Below is a small trained network, with its code and all its weights. Each question gives an input and a class and asks what happens when units are switched off, that is, made to give their printed mean instead of their output.

import numpy as np


def w(rows, s, z=0):
    codes = np.array(rows[::2]) - 128.0
    scale = np.full(codes.shape[1], s)
    scale[-1] = z or s
    return codes * scale


def norm(h):
    return h / np.sqrt((h * h).mean(-1, keepdims=True) + 1e-5)


def f(y):
    return np.maximum(y, 0)


def log_softmax(a):
    a = a - a.max(-1, keepdims=True)
    return a - np.log(np.exp(a).sum(-1, keepdims=True))


def net(x, mask):
    res = np.array(x, float).reshape(1, 5) / 4 @ E
    u = 0
    for l in range(2):
        y = f(norm(res) @ A[l][:, :-1].T + A[l][:, -1])
        res = res + np.where(mask[u : u + 10], y, B[l][:, -1]) @ B[l][:, :-1]
        u += 10
    return log_softmax(norm(res)[-1] @ U[:, :-1].T + U[:, -1])


A, B = {}, {}
E = w([
[252,125,106,119,47,97,125,87],'x0',
[123,126,123,124,124,127,128,127],'x1',
[123,122,124,124,123,125,126,130],'x2',
[123,212,101,139,44,194,129,186],'x3',
[88,216,150,124,141,38,151,171],'x4',
],0.011)
A[0] = w([
[128,163,116,134,85,187,118,131,92],'0.n0',
[108,162,121,129,127,77,125,129,123],'0.n1',
[235,74,125,122,47,136,125,90,108],'0.n2',
[165,110,140,142,80,127,132,158,28],'0.n3',
[119,159,118,123,122,109,129,128,63],'0.n4',
[124,138,117,129,79,163,134,153,92],'0.n5',
[108,94,115,121,84,110,130,127,100],'0.n6',
[117,53,125,114,127,251,126,102,183],'0.n7',
[112,187,122,133,55,199,125,165,166],'0.n8',
[223,156,122,116,52,36,126,98,2],'0.n9',
],0.02,0.0059)
B[0] = w([
[11,12,120,157,80,119,136,147,175],'0.n0',
[54,148,139,123,147,127,108,122,174],'0.n1',
[88,158,118,14,163,202,139,74,250],'0.n2',
[104,152,50,135,66,82,98,84,153],'0.n3',
[121,179,92,122,154,140,97,183,145],'0.n4',
[62,50,144,145,91,108,162,108,165],'0.n5',
[136,93,186,163,160,153,105,116,137],'0.n6',
[206,121,97,206,106,60,119,160,227],'0.n7',
[253,158,200,73,67,200,152,209,217],'0.n8',
[206,89,112,241,112,69,126,185,244],'0.n9',
],0.021,0.019)
A[1] = w([
[140,145,166,111,147,164,90,127,53],'1.n0',
[109,202,93,210,81,138,153,159,1],'1.n1',
[37,86,164,43,58,220,133,106,131],'1.n2',
[91,188,185,52,176,200,142,136,18],'1.n3',
[6,133,165,82,161,115,119,74,121],'1.n4',
[88,153,76,85,203,171,103,32,39],'1.n5',
[132,139,53,185,185,62,104,44,34],'1.n6',
[114,148,98,223,202,81,73,88,175],'1.n7',
[178,103,180,168,123,58,175,131,103],'1.n8',
[125,120,144,62,137,204,142,68,149],'1.n9',
],0.021,0.0025)
B[1] = w([
[79,127,128,138,127,139,128,148,141],'1.n0',
[143,86,167,95,95,182,103,178,200],'1.n1',
[105,180,69,138,215,62,89,65,207],'1.n2',
[84,231,166,148,131,165,129,109,180],'1.n3',
[159,77,103,66,66,71,172,170,194],'1.n4',
[144,2,253,101,110,152,106,185,198],'1.n5',
[36,168,208,165,205,142,95,116,243],'1.n6',
[123,138,82,105,152,67,183,22,248],'1.n7',
[137,118,110,203,144,164,173,154,253],'1.n8',
[133,140,82,84,116,168,77,77,182],'1.n9',
],0.03,0.014)
U = w([
[109,111,148,235,213,102,180,80,228],'0',
[220,100,108,199,54,181,140,228,211],'1',
[83,96,167,26,107,45,191,113,36],'2',
[78,253,168,79,107,171,108,173,52],'3',
[120,51,217,85,180,208,44,85,7],'4',
[175,125,22,53,85,158,77,72,121],'5',
],0.015,0.002)

Each question gives the input, the list of numbers given to net, and the class t.
The units are the neurons (one row each of A and B). Each row of codes is followed by its name. A weight is (code - 128) times the scale printed after its matrix; where a second scale follows, it is the last column's (A, B and U).
mask holds one flag per neuron, layer by layer. A switched-off neuron (its flag False) gives its mean, the last column of its row in B, instead of its output. The means were averaged over made-up inputs and are rounded, as every weight is.
A unit's drop is (log p(t) with every unit on - log p(t) with that unit switched off) / (log p(t) with every unit on - log p(t) with every unit switched off).
The circuit of an input: a set's keep is (log p(t) with only the set's units on - log p(t) with every unit switched off) / (log p(t) with every unit on - log p(t) with every unit switched off). Starting from the 12 units with the biggest drops (on a tie, the unit counted first), units are removed one at a time, each time the one whose removal leaves the highest keep (on an exact tie, the one counted first), for as long as the keep stays at least 0.8.
circuit, biggest first: the units of the circuit, biggest drop first
k most important neurons: the k neurons with the biggest drops, biggest first
k most important neurons of layer l: the k neurons of layer l with the biggest drops, biggest first
drop of u: that unit's drop, to one decimal
input [4,-5,3,-8,-4], class 4: circuit, biggest first : 0.n2
input [1,-4,2,8,0], class 5: 4 most important neurons : 0.n9; 0.n7; 1.n6; 1.n2
input [2,-3,-5,-8,-2], class 4: 2 most important neurons : 0.n9; 0.n8
input [8,7,-3,-1,-7], class 4: circuit, biggest first : 0.n2; 1.n5
input [1,0,6,-5,0], class 4: 2 most important neurons : 0.n9; 0.n7
input [8,5,-3,-3,0], class 4: 2 most important neurons : 0.n2; 0.n7
input [-1,-4,7,6,5], class 3: 2 most important neurons : 0.n9; 0.n7
input [-7,-8,-4,-6,1], class 2: circuit, biggest first : 0.n9; 1.n4
input [2,3,4,8,-6], class 5: 2 most important neurons : 0.n9; 0.n2
input [0,-7,2,0,6], class 2: 3 most important neurons of layer 0 : 0.n8; 0.n7; 0.n9
input [7,-5,-2,6,0], class 5: 2 most important neurons : 0.n2; 0.n7
input [-6,7,7,5,3], class 3: 3 most important neurons : 0.n9; 0.n7; 0.n8
input [5,1,8,7,-2], class 5: 2 most important neurons : 0.n2; 1.n2
input [-5,-3,-8,4,3], class 3: most important neuron : 0.n9
input [1,-4,6,6,-7], class 5: 3 most important neurons : 0.n2; 0.n9; 1.n2
input [7,0,0,-2,-1], class 4: 3 most important neurons of layer 0 : 0.n2; 0.n8; 0.n7
input [-5,-5,-7,-4,1], class 2: 4 most important neurons : 0.n8; 0.n9; 0.n7; 0.n2
input [-8,-2,-3,1,-8], class 1: 2 most important neurons of layer 1 : 1.n2; 1.n1
input [-4,5,2,0,7], class 2: 3 most important neurons : 0.n8; 0.n9; 1.n4
input [-6,-4,-5,3,-8], class 1: most important neuron : 0.n7
input [-6,7,-8,2,-1], class 1: drop of 0.n2 : 1.6
input [8,-3,-2,5,-5], class 5: drop of 0.n2 : 1.3
input [-7,-5,0,-8,6], class 2: drop of 0.n8 : 1.4
input [1,3,2,1,2], class 1: drop of 0.n5 : 0.0
